Here is a tiny trained network, its code and every weight. The questions are about switching its units off for an input and a class, where a switched-off unit gives its printed mean instead of its output.

import numpy as np


def w(rows, s, z=0):
    codes = np.array(rows[::2]) - 128.0
    scale = np.full(codes.shape[1], s)
    scale[-1] = z or s
    return codes * scale


def norm(h):
    return h / np.sqrt((h * h).mean(-1, keepdims=True) + 1e-5)


def f(y):
    return np.maximum(y, 0)


def log_softmax(a):
    a = a - a.max(-1, keepdims=True)
    return a - np.log(np.exp(a).sum(-1, keepdims=True))


def net(x, mask):
    res = np.array(x, float).reshape(1, 7) / 4 @ E
    u = 0
    for l in range(3):
        y = f(norm(res) @ A[l][:, :-1].T + A[l][:, -1])
        res = res + np.where(mask[u : u + 9], y, B[l][:, -1]) @ B[l][:, :-1]
        u += 9
    return log_softmax(norm(res)[-1] @ U[:, :-1].T + U[:, -1])


A, B = {}, {}
E = w([
[136,1,148,150],'x0',
[128,130,129,129],'x1',
[128,126,129,128],'x2',
[195,79,172,37],'x3',
[129,130,131,130],'x4',
[27,113,234,25],'x5',
[132,129,131,131],'x6',
],0.0026)
A[0] = w([
[60,134,255,137,218],'0.n1',
[71,138,135,139,24],'0.n2',
[139,167,102,91,104],'0.n3',
[128,52,156,166,221],'0.n4',
[185,116,132,74,206],'0.n5',
[194,172,121,165,83],'0.n6',
[59,120,79,153,52],'0.n7',
[83,137,129,162,7],'0.n8',
[148,91,98,75,198],'0.n9',
],0.0078,0.0019)
B[0] = w([
[83,103,96,4,254],'0.n1',
[100,130,81,66,148],'0.n2',
[96,137,198,199,158],'0.n3',
[120,15,170,246,211],'0.n4',
[245,17,192,212,204],'0.n5',
[119,132,58,92,184],'0.n6',
[129,163,170,104,165],'0.n7',
[204,78,211,152,145],'0.n8',
[145,236,155,207,188],'0.n9',
],0.0034,0.0048)
A[1] = w([
[119,54,167,151,171],'1.n1',
[201,208,53,2,241],'1.n2',
[212,71,91,73,188],'1.n3',
[90,83,24,78,120],'1.n4',
[94,168,14,85,53],'1.n5',
[174,101,33,136,98],'1.n6',
[84,105,248,67,172],'1.n7',
[41,112,47,138,216],'1.n8',
[95,99,173,50,4],'1.n9',
],0.0059,0.0023)
B[1] = w([
[107,106,96,87,219],'1.n1',
[97,158,191,183,208],'1.n2',
[57,160,196,172,197],'1.n3',
[64,108,72,165,154],'1.n4',
[75,186,128,150,161],'1.n5',
[144,116,193,71,174],'1.n6',
[97,150,118,62,253],'1.n7',
[69,83,59,83,198],'1.n8',
[254,127,87,220,182],'1.n9',
],0.0052,0.0045)
A[2] = w([
[161,61,79,192,40],'2.n1',
[107,134,157,89,155],'2.n2',
[113,221,147,168,164],'2.n3',
[221,156,139,192,161],'2.n4',
[120,38,97,183,46],'2.n5',
[111,156,163,71,155],'2.n6',
[88,159,125,92,210],'2.n7',
[163,2,73,112,250],'2.n8',
[137,190,116,219,157],'2.n9',
],0.0073,0.0016)
B[2] = w([
[229,175,66,125,191],'2.n1',
[152,215,183,128,185],'2.n2',
[112,75,98,91,200],'2.n3',
[3,68,220,170,184],'2.n4',
[169,213,159,160,210],'2.n5',
[192,177,123,172,194],'2.n6',
[168,133,129,213,202],'2.n7',
[139,129,81,45,255],'2.n8',
[143,58,114,130,201],'2.n9',
],0.0063,0.0046)
U = w([
[54,71,6,225,181],'0',
[60,42,224,216,76],'1',
[18,238,105,156,1],'2',
[187,212,209,136,103],'3',
[229,136,15,153,222],'4',
[242,38,170,205,21],'5',
[55,77,35,47,135],'6',
[175,74,172,43,212],'7',
],0.014,0.0013)

Each question gives the input, the list of numbers given to net, and the class t.
The units are the neurons (one row each of A and B). Each row of codes is followed by its name. A weight is (code - 128) times the scale printed after its matrix; where a second scale follows, it is the last column's (A, B and U).
mask holds one flag per neuron, layer by layer. A switched-off neuron (its flag False) gives its mean, the last column of its row in B, instead of its output. The means were averaged over made-up inputs and are rounded, as every weight is.
A unit's drop is (log p(t) with every unit on - log p(t) with that unit switched off) / (log p(t) with every unit on - log p(t) with every unit switched off).
The circuit of an input: a set's keep is (log p(t) with only the set's units on - log p(t) with every unit switched off) / (log p(t) with every unit on - log p(t) with every unit switched off). Starting from the 12 units with the biggest drops (on a tie, the unit counted first), units are removed one at a time, each time the one whose removal leaves the highest keep (on an exact tie, the one counted first), for as long as the keep stays at least 0.8.
circuit, biggest first: the units of the circuit, biggest drop first
unit that matters most: the unit with the biggest drop
top k neurons: the k neurons with the biggest drops, biggest first
k most important neurons of layer l: the k neurons of layer l with the biggest drops, biggest first
drop of u: that unit's drop, to one decimal
input [-8,7,7,-6,8,-2,-1], class 0: circuit, biggest first -> (2.n9, 2.n3)
input [8,6,-4,-5,0,0,1], class 4: circuit, biggest first -> (2.n1, 2.n4)
input [0,-1,-1,1,6,-8,4], class 1: circuit, biggest first -> (2.n4)
input [1,-1,-6,-6,-1,-1,1], class 4: 3 most important neurons of layer 0 -> (0.n1, 0.n8, 0.n9)
input [-1,-6,-1,5,6,1,-8], class 3: top 3 neurons -> (1.n9, 0.n4, 1.n3)
input [-2,-2,-2,-3,-5,-1,0], class 0: top 3 neurons -> (0.n5, 0.n4, 0.n1)
input [-2,4,-1,0,1,3,-3], class 2: 2 most important neurons of layer 0 -> (0.n1, 0.n5)
input [-2,2,7,1,0,5,-6], class 3: top 2 neurons -> (1.n9, 2.n6)
input [-1,7,-4,0,1,2,-7], class 2: top 2 neurons -> (0.n4, 0.n1)
input [8,-3,0,1,3,2,-3], class 7: top 2 neurons -> (2.n8, 2.n5)
input [0,3,5,0,7,-2,-7], class 0: 3 most important neurons of layer 1 -> (1.n4, 1.n7, 1.n5)
input [-7,1,-2,0,3,-6,2], class 0: 2 most important neurons of layer 0 -> (0.n5, 0.n6)
input [2,7,-1,2,5,-7,-3], class 5: 2 most important neurons of layer 1 -> (1.n8, 1.n3)
input [-1,6,-8,-3,4,-8,-7], class 0: unit that matters most -> 0.n4
input [3,-8,0,-6,-2,-5,0], class 4: drop of 0.n1 -> 0.2
input [7,-2,-7,-7,-7,-1,4], class 4: drop of 2.n1 -> 0.1
input [-2,-7,-1,2,-1,-8,0], class 1: drop of 2.n4 -> 0.2
